[ -2 -12   0 -39 -13  -9 -18 -17   5 -17 -10 -15 -10   2 -19   8   6  19
  26   4 -18  -1  -3  -4 -11   6 -11  -8  -8  -4  -3  -2   4  -2   5  11
   7  14   4  28 -28   4   6   2   3  -9  -7  -2  -4  -6   0   2   3   2
   3  -1   1] : [28]
[  2   0  -3 -28  -3   2 -11 -12  -1  -1 -14  -3  -2  -1 -12   8   3  16
   8   1 -14   1   0  -2 -14   4  -5  -5   1   5   8  -3   5   1   9   7
   8   9  -9  20 -40  -1  10   5   2  -1  -1  -2  -5   0   6   0 -19  10
   2   0   0] : [29]
[ -2  -1  11 -18  -8  19  -4  -8   7   1   2   1  -2  23   4   0  13   5
   5   2   0  -7  -3 -16 -20   6  -6  -2 -12  -6  -8   7   3  11  -1 -13
   0   3  -4  11 -11  -1   3  -5   1 -11  -2   2  -9   3   2  -6   3   4
  11   5   2] : [28]
[  3  -2   1 -36 -14  -3 -19 -19  -3 -16  -8 -11  -2  19 -23  14   9  18
  34   4 -13  -4  -1   0 -24   4  12 -11 -17   5 -10  -6   7   7  -2  16
  -3  10  -1  36 -21   7   8  -6  -1  -9  -2  -3 -10   2  -3   4  -3   7
  17   4  -1] : [28]
[  4  -4   7 -30  -2   0 -12  -4  11  -2  -8   1  -1  12 -10   6   4  10
  18  -6  -5  -2   3  -7 -14  -9  -3  -7  -3   5  -8   1   1  -7   1   4
   1   8  -5  14 -16   1   5  -6   1  -7  -6   3  -3  -3   4   6   0  -5
  12   4  -3] : [28]
[  4  -5   0 -29 -12  -1 -24 -14  -4 -10 -13  -9  -6  15 -24  18  14  22
  27   1 -11  -4   4 -11 -30  13  -9 -11 -41   7  -5   4  14 -10  -4   9
   8   9  -1  37 -20  -2   4  -3   7  -6  -2  -3   9  -3   2  10  -3   6
  12  12  -4] : [28]
[  1  -3   2 -15  -4   7  -7  -7  -1  -1  -2  -8   1  16 -12   6  -5   1
  16   1 -11   0   3  -3  -6   7  -3  -2 -16   4  -4  -1   5   4   0  -4
  11   7   0  17 -11   3   5  -5   2  -2  -4   5  -7   0  -1  -2   4  -1
   8   4   7] : [28]
[  2   0  -5 -23  -7  -9  -9  -5   2   3  -9   0   5  -4 -25   4   4  12
   3  -2 -12  -3  15  -1 -10  11 -13  -5  -8  -1   1  -1   5   1   1   0
   2   0  -8  19  -5  -1  18  -2   4  -1   3   3   6   3   3   1  -4   3
   3   3  -1] : [29]
[  1   3  -3 -16  -5   8  -8 -15   2  -5  -9   4   5  17 -10   2  -6  10
  10   3  -7  -5  -3  -5 -16 -15  -8  -9 -10   1  -2   7  20   8  11  -6
   0   3   0  16 -13  -3   4  -2  -2  -6  -4   5  -5  12  -3   1  -5   4
  16  -1   5] : [28]
[ -3  -5   2 -36  -6   2 -19 -18   6 -13  -5   0  -1   8 -12   6   6  15
  36   7   2  -3   6  -1 -21  -1  -4 -11 -11   7 -15   4  10  -2  -1   6
   6  10  -2  27 -25  -4  -4  -3   2 -19  -4  -2  -2  -1  -6   5  -1   3
  14   6 -14] : [28]
[  0   2  -1 -36  -6  -6 -17 -16   4  -8 -12   0   0 -14 -25   9  21  23
  33  -2 -19  -7   0 -14 -17   1 -14 -17 -13   5  -4  -1   9 -10   8  21
  -5  14   1  28 -25  25  18  -7   5  -5  -8   4 -13  -2  -6  -3  12   8
   8   8   1] : [28]
[  0  -3   7 -25  -1  -9   2 -20   5  -3 -13  14   6 -13 -22   0   9  12
  24   0 -17   3  -2  -3  -4   6  -1  -8  -9 -12   8  -7   7   1   6   6
  13   4   2  24  -8  -2  15   2   4  -6 -13  12  14   3 -13  -5  10  -3
  10   8   4] : [29]
[  2  32   4 -21 -19   3   2 -18  10   0 -10  -2   4  11 -22   6   0  12
   0  -2  -9  -6   4  -5  -8  19  -5  -1  -5   1   5   0   4   7   1  -7
   8   5  -4  18 -11  -2  19   1  13  -1   0  -2  -2   3   6   4  -5   5
   5   2  10] : [29]
[ -6   1   6 -50 -18   6 -14 -11  13  -4  -5  -1  -2  14 -14 -10   5  22
  22   2 -10  -1  -1  -5 -19  13  -5  -7 -10   0 -12   3   6   6  -3   9
   8   8  -1  29 -12   7  -1   0  -1 -11  -6  -9  -4   2   0   6  -7   5
  10  -2   0] : [28]
[ -9  -4   3 -19  -7  11  -9   6   8   0  -5   8   2  21   3  -2  -6  14
  10   2  -3   0   4 -16 -19   9  -2  -8  -3  -4  -3  -3   2   7  -2 -12
   1   5  -9  11  -9  -6   6  -1   2  -5   2   2   1   7   8   8  -5  -5
   7  -2  -1] : [28]
[-10  -7   0 -19  -2  -3  -6 -11   8  -4 -11   1  13 -12  -9  -4  -1  22
   3  -5 -23   1  -3   1  -9   7  -4   0  -2  -4  -2  -1   6   9   5  13
  11   6  -5   7  -7 -11   8   6   5  -1   0   4   0   6  -3   4   4   8
   1  -6   1] : [29]
[ -1   2   5 -22  -9   6 -13 -12   4  -8  -2  -7  -2  15  -5   9  -4  12
  16  -3 -11   4   3  -6 -11   4  -8  -1  -1   3   0   9   6   0   2   1
   8  11   1  23 -19   0   2  -2   1  -2   2   0 -10   1   5   3   0   3
   4   0   3] : [28]
[  4 -11   0 -28  -3 -12 -17 -14   5  -9 -12  -3   3  -2 -19   6   5  19
  29  -1 -15  -4  11  -9  -5   7  -9 -19 -11   2 -13  -4   2  -3   1  11
   4   2   4  31 -24   4  15   2   4   2  -3  -4  -2  -3   1   0   1   2
  13   7  -1] : [28]
[ -2  -6   5 -32 -12  -7 -10   2   4 -10 -15  -5  -1   6 -16  12   8  14
  23   6 -16  -6   7  -6 -14  13  -1  -7 -10   5 -10  -2   0  -5   2  10
   9   6   1  30 -27  -6   6   4  -3  -8   0   3 -13  -1   0   3  -3   4
  10  10   6] : [28]
[ -7  -2   3 -21  -3   8   3  -8   8  -5   0  13   6  -2 -11  -8 -13   5
   2   3  -8  -1  -7  -1  -6   3  -2  -3  -9  -8  -5  -6   1   8   7 -14
   4   2  -1  13 -19   0 -12   1  -4 -14 -10   6   3   2   1  -8   2   1
  -5 -10  -1] : [29]
[  0  -1   5 -43 -16   0 -27 -18   1 -16 -12  -7  -2   5 -24  15  10  16
  30   4 -12  -6   2  -8 -21  12 -11 -11 -13  -2  -3   6   4   0  -1   3
   3  15  -2  33 -30   5  26  -4 -13  -7  -5 -11  -6   1   8   8  -1   7
  19   8 -23] : [28]
[  5  -2   4 -22 -11  -7   6  -4  10   1 -14   4  -1 -11 -24  -6   1  13
  10   5 -15  -7   0  -4 -15  19  -9  -4  -5  -9   2  -1  12   4   2  -5
   3   0  -1  18  -7   1   9   2   7  -6   1   8  -2   2   2   7 -11   6
   4   9   1] : [29]
[ -6   0   4 -50  -8  -1 -13 -10  15  -9 -16  -5  -2  12 -14   6   2  21
  35  -1 -11  -5   1  -7 -19   7  -8  -9  -9   1  -7  -6   4   4   2  -7
   5   9   2  28 -23   1   8  -8   3  -5  -9  -4  -1   7   2  -1  -5  -2
   8  -1   1] : [28]
[ -4  -9  -4 -30  -5   2 -14 -15   5 -14  -3   1   1   5 -13 -10   2  15
  22   7 -13  -4   3  -6 -15  17  -9 -10 -10  13 -11   0   4   1  -3   2
   8   6  -2  21 -19  -2  10  -2   4  -5 -21   8 -24   0   1   1   7   1
   6   4   0] : [28]
[ -2  -1  -2 -33  -9   2 -16 -10  -1  -5  -9  -2  -2   9 -17   6  10  10
  23   0 -14   3   3  -5 -10  -2 -10  -4  -9   3  -9  -1   8   4   4 -18
   5  19   5  29 -19   4  11  -6   1  -6  -4   1  -8   1  -3   1  -3   6
  10   8   1] : [28]
[  7   2  -4 -19  -4  -2 -11 -15  37  -2 -19   2   4   0 -29  11   7  25
  27   2 -17  -1  28  -8 -21  12  -6 -11 -18  -6   4  -4   4  -3   4   8
  -2   4 -13  41 -10   9  28   1   5  -3 -16  14  -2   2 -18  -1   2   3
   2  19  -4] : [29]
[ -6  -5   8 -28 -13  23  -6  -6  12  -8   1   7  -3  17  -5   2  -6  11
   2   3  -2  -5   0  -6 -24   7  -5 -11  -7   3 -11   2   3   2  -6  -7
  11   2  -4  19 -18  -8  -4  -6   1  -8   3   2   7   3   2   1  -1   3
   5   2  -3] : [28]
[  4  -4  -1 -24  -5 -24  -8  -7   9  -1  -7   6   2  -4  -9   5  -3  17
  12   2 -15  -3   2  -1 -17  17  -2   7  -6   1  -1  10  17  -3  -3   2
  -1   3  -3  16 -11  -4  11   8   4  -4   2   3   0   1  -1   8 -19   5
   2   0  -7] : [29]
[ -2   0   0 -19  -2  10 -10 -13   4 -10  -1  -2  -4  18  -8   3  -1  10
  12   5   0  -8   2 -10 -19   7  -2  -4   1   2  -2  -3  -3   7  -2  -5
   1   8   2  13 -17   0  -1  -5  -1  -2  -3  -1  -7   2  -2   5  -8  -2
   6   3  -7] : [28]
[ -1  -6   3 -36  -7 -16  -7  -5  17  -1 -20  -6  -8 -22 -29 -18   4  27
  12  -4 -23 -18   6 -12 -18  16   4   6 -15 -12   7  -4  20   4   1   6
   5  -4  -3  21 -24  -3  13  -8   4  -8  -8   5  -6  -8  -3   6 -11  13
  -2   0  -2] : [29]
[ -2  -3   2 -33  -7  -2 -25 -12   0 -12  -3 -22  -5   9 -15  12   8  18
  32  10  -7   7   1  -5 -17   7   3 -13 -13   3  -4   1   2  -3  -2   8
   4  12   4  32 -19  -3   3 -17   6  -7  -6  -6  -8   1  -6   3  -2   9
  23  10  -7] : [28]
[ -3  -4   7 -22 -28 -10   6  -5  22  -9  -6   8   6 -14 -28 -12 -11  23
  20  -7 -20   3   1  -1  -1  10  -3  -8  -3  -8   1  -2   4  -1   5  -5
   9 -16   7  22 -26   4   6   7   5 -11  -8   9   3  14  -5   3  -9   2
 -10  -6  -4] : [29]
[ -2   0   6 -17  -8  -4 -11 -12   3  -2 -13   1   1   0 -21  -1   1  17
  13  -2  -6  -2   1   0 -18  12 -13  -6  -6  -9   0  -5   1   3   3   1
   0   4  -3  18  -9   3  16  -1   3   3  -6   6 -20  -2   3   7  -5   2
  -2   4   1] : [29]
[ -5  -3   7 -24 -12   8 -11 -11  10  -9   1   2  -2  12 -22  -2  35   9
  13   8 -14  -1   0   0 -19   3 -10  -6  -6   4  -7   2   7   4  -1  -2
  -1   4   3  15 -10   0   5  -2  -1   0  -3   5  -6  -2   2  -1  -2   0
  -3   0   2] : [28]
[ -2  -2  -1 -49  -7  -7 -13 -12   7  -7 -18  -8  13  -9 -26  -3   6  20
  36  -3 -27   4  -1  -7 -19   5 -10  -4 -13  -2  -1  -3  11   2   3  15
  10  10  -2  32 -25   0  16  -5   4 -15 -10   3  -2  -1  -8   2   3   9
   5   1  -4] : [29]
[ -4  -6  -2 -25   1   6  -4  -6   9  -7  -3  12  10  12 -13 -13 -11  19
  10   0  -3  -3   3   1 -13   3  -3  -5 -10  -1   0   3  10   9   5  -8
   3   3 -16   9  -9   5   9  -2   1  -9  -5   2   0   4   4  -4   2   3
  -7  -8  -4] : [29]
[ -5   1  -1 -24 -13  19 -11 -11   3  -8  -6   4   8  26  -7   7  -4  10
  14   7  -4  -4  -2   2 -16   8   0  -4  -4   1  -9   3   7  11   3  -6
  13   6  -5  19 -10  -2   8  -2   3  -1  -1   0 -15   3   5  -1   3   2
   9 -18   2] : [28]
[-19 -13   3 -38 -16   1  -4  -4  17  -7 -12  -8  -4   2 -13  -4   2  23
  21  -2 -22 -10  -4  -5 -17   8 -16  -7  -7  -5  -4   0   6  11  -2  -5
   5   3  -2  29 -25  -3   8  -6   3  -8   0  10 -11   1   4  -3 -10   4
   5  -3  -4] : [29]
[  1   2   1 -20  -8   4 -12 -19   9  -8   3   0  -2  -2 -16  -3  14   3
  12   5  -3 -14   3  -4 -11   2  -2  -8 -13  -8  -3   2   2   5   8   4
   3   3  -4  20 -14   0   6  -4  -3  -9 -13   4  -3   3   2  -2  -3   2
   8  20  -9] : [28]
[  7   0   0 -22  -6   2 -13 -25   0 -11  -2 -13   4   8 -12   9  12  14
  17   1  -5  -7  -1  -7 -19   6  -5  -6  -9   4  -7  -5   1   4   1  11
   4  13  -3   2 -15  -5  13 -13   6  -6  -6  -1 -11  -2 -10   1   3   4
   9   8   1] : [28]
[ -6  -1  -1 -22  -7   7  -4  -9   8  -6 -11  -3  14   3 -17   2  -5  14
   7   2  -4   0   6   2 -18  10   9  -8 -12  -2  -4 -16   5   5   0  -7
   5  13   7  16  -6  -2   4   2   4 -11  -5   2   4   1  -5   0   7   0
   6   2  -1] : [29]
[  3   0   4 -36 -17   5 -12 -11   6  -3  -9  -9   1  23 -20  10   2  16
  16   6 -12  -7   0 -13 -28  11 -11   8 -11  -1 -13   0   5  16  -2  -5
   2  22   1  31 -15   0  23 -16   1  -5  -2   2  -8  -1   2   6  -3   7
  11   7  -5] : [28]
[ -2  -7   3 -30 -11  -5 -11 -13  19  -3 -22  15  16  -3 -16   3   3  17
  13   1  -6  -6 -19  -3 -27  13   1  -8  -8  -2  -6  12  -2   4   1   2
   5   2  -8  18 -11   1   8  -8  11  -6  -3   2  11  -3   0   6  -3   4
   6   6  -2] : [29]
[  2  -2  12 -22   0  11 -11  -9   0 -10  -4  -5 -23  14 -16   1   0  21
  24 -16  -5 -11   4  -5 -20  12  -5  -5  -4  -3  -3   2   7   3   1   1
  -2  11  -6  25 -33   9  17  -7   2  -4  -6   5  -3   4  -3   4  -5   3
   9   5   1] : [28]
[  3  -5  -3 -27 -15 -17  -8 -18   8   2 -10  13  -3 -12 -25   7  -4  32
  28   3 -24   3   1  -3  -2  14  -9 -13 -11  -3  11  -2   7 -12  30  10
  11  11   2  37 -24   6  11  20  -3  -4 -11   3   1   7  -9   2   7  -7
  -1   4   1] : [29]
[  1  -3   4 -33  -2  -2 -19  -9   7 -13  -8   6   3   1 -11   3   5  16
  36   3 -13  -1   2  -8 -19  17 -10  -7 -16  -5 -11   3  11  -4   2  -4
   9   5  -9  29 -24  -6   9   1   3 -13   5   3  -4  -4   2   4   3  11
  11   2  -7] : [28]
[  4  -1  -6 -24   0   2  -4 -16  13  12  -9  11  11  -5 -19   5   3  30
  14  -4  -9  -8   4   4 -11   8  -5  -6  -7 -10  -1  -3   2   2   7   0
  11   8  -2  21 -13   2   8   0   1  -2  -5   1   2   8  -3   1   4   0
   1   7  -3] : [29]
[ -7  -2   0 -32  -5  -3  -4 -13  10  -4 -18  -5  -1 -12 -24 -10  -1  28
   9  -4 -35  -1   2   1 -21  17 -17  -6 -16  -9   2  -1   9   4   0  12
  -6  -6   2  14 -14   3  18  -3   9 -12 -13   5  -4  -3  -4   4   5   7
   1   2  -5] : [29]

[-4  0  1  1 -1 -3  3 -1 -1  2  0 -1 -4  3 -1 -1  1 -2 -1  1  0 -3 -1  2
 -1  1  0  1 -6  0 -1  0 -1  1  1  3  2  3 -1  0  2 -3  0  3  1  3  4  1
  1  3 -2  3  4 -1 -1 -2 -2] : <8>
[ -3  -2   2   4  -3   2   2   3  -2  -1   0  -4   8  -1  -3   1   3  -3
 -11   1   2  -3  -9   1   3   2  -3  -7  -2   4  -4   0   0   9  -1   2
   3   7  -1  -1   1   0   0   1  -5   2   5   1  -4   3  -6  -7   3   1
  -1   2  -1] : <15>
[ 3 -5  1 -3  4 -3 -3  0  1 -3 -3 -4  4  5  4  1  3  7  2  1 -1  4  2 -4
 -7  3 -1  9  1 -6  5  2  0 -5 -6  1  6 -3 -2 -3 -3  3 -1 -4  6 -5 -7  2
 -1 -6 -3 -2 -4 -4  5 -2  5] : <6>
[ 1  1  2  0  2 -1  4  0  2  0 -2 -4 -2  2 -2 -6  2  0 -1  2 -1  1 -1  2
 -5  2  2  4 -3  7 -2 -2 -1 -4  0  0  1 -1  2 -1  0  0  0  0  4 -3 -4 -3
  1 -1 -3  1  0 -4  2  0  3] : <8>
[  4  -3  -5  -3  -5  -4  -5   3  -5   1   3   3  10   0  -2   2  -4   7
  -3  -7   0  -1   6   2   2  -1 -10   5   1   0   4   2  -3   0   3   3
   1  -1   0  -2   4   0  -1   1   0   5   5   3   5 -10  -1  -1   3  -1
  -1   0  -8] : <23>
[ -4  -5   0   1   3   4  10  -4   0  -2   0  -2 -16   1   0  -4  -7  -3
  -2   0   0   0   7   0  -4   0  -1   2  -8  -6  -3  -2  -3  -3   3  -1
  -5   1   2   2   9  -4   0   6   5   3  -2  -3  -2   4   1   2  -2   1
   0  -5   4] : <8>
[ -1  -3   0  -6   4  -1   8   4   5  -1 -17  -1   5  -5 -14   7  10  -3
 -17   1   0  -8  -4  -3  -2  11   2  -2   1  -1   1  -4   0  -4  -5  -5
  -3  -1 -12   4  -1  -1  -7  -1  -9  -1  -7 -20  -1   5  -8  -6  -3  -2
  -4  -4   8] : <19>
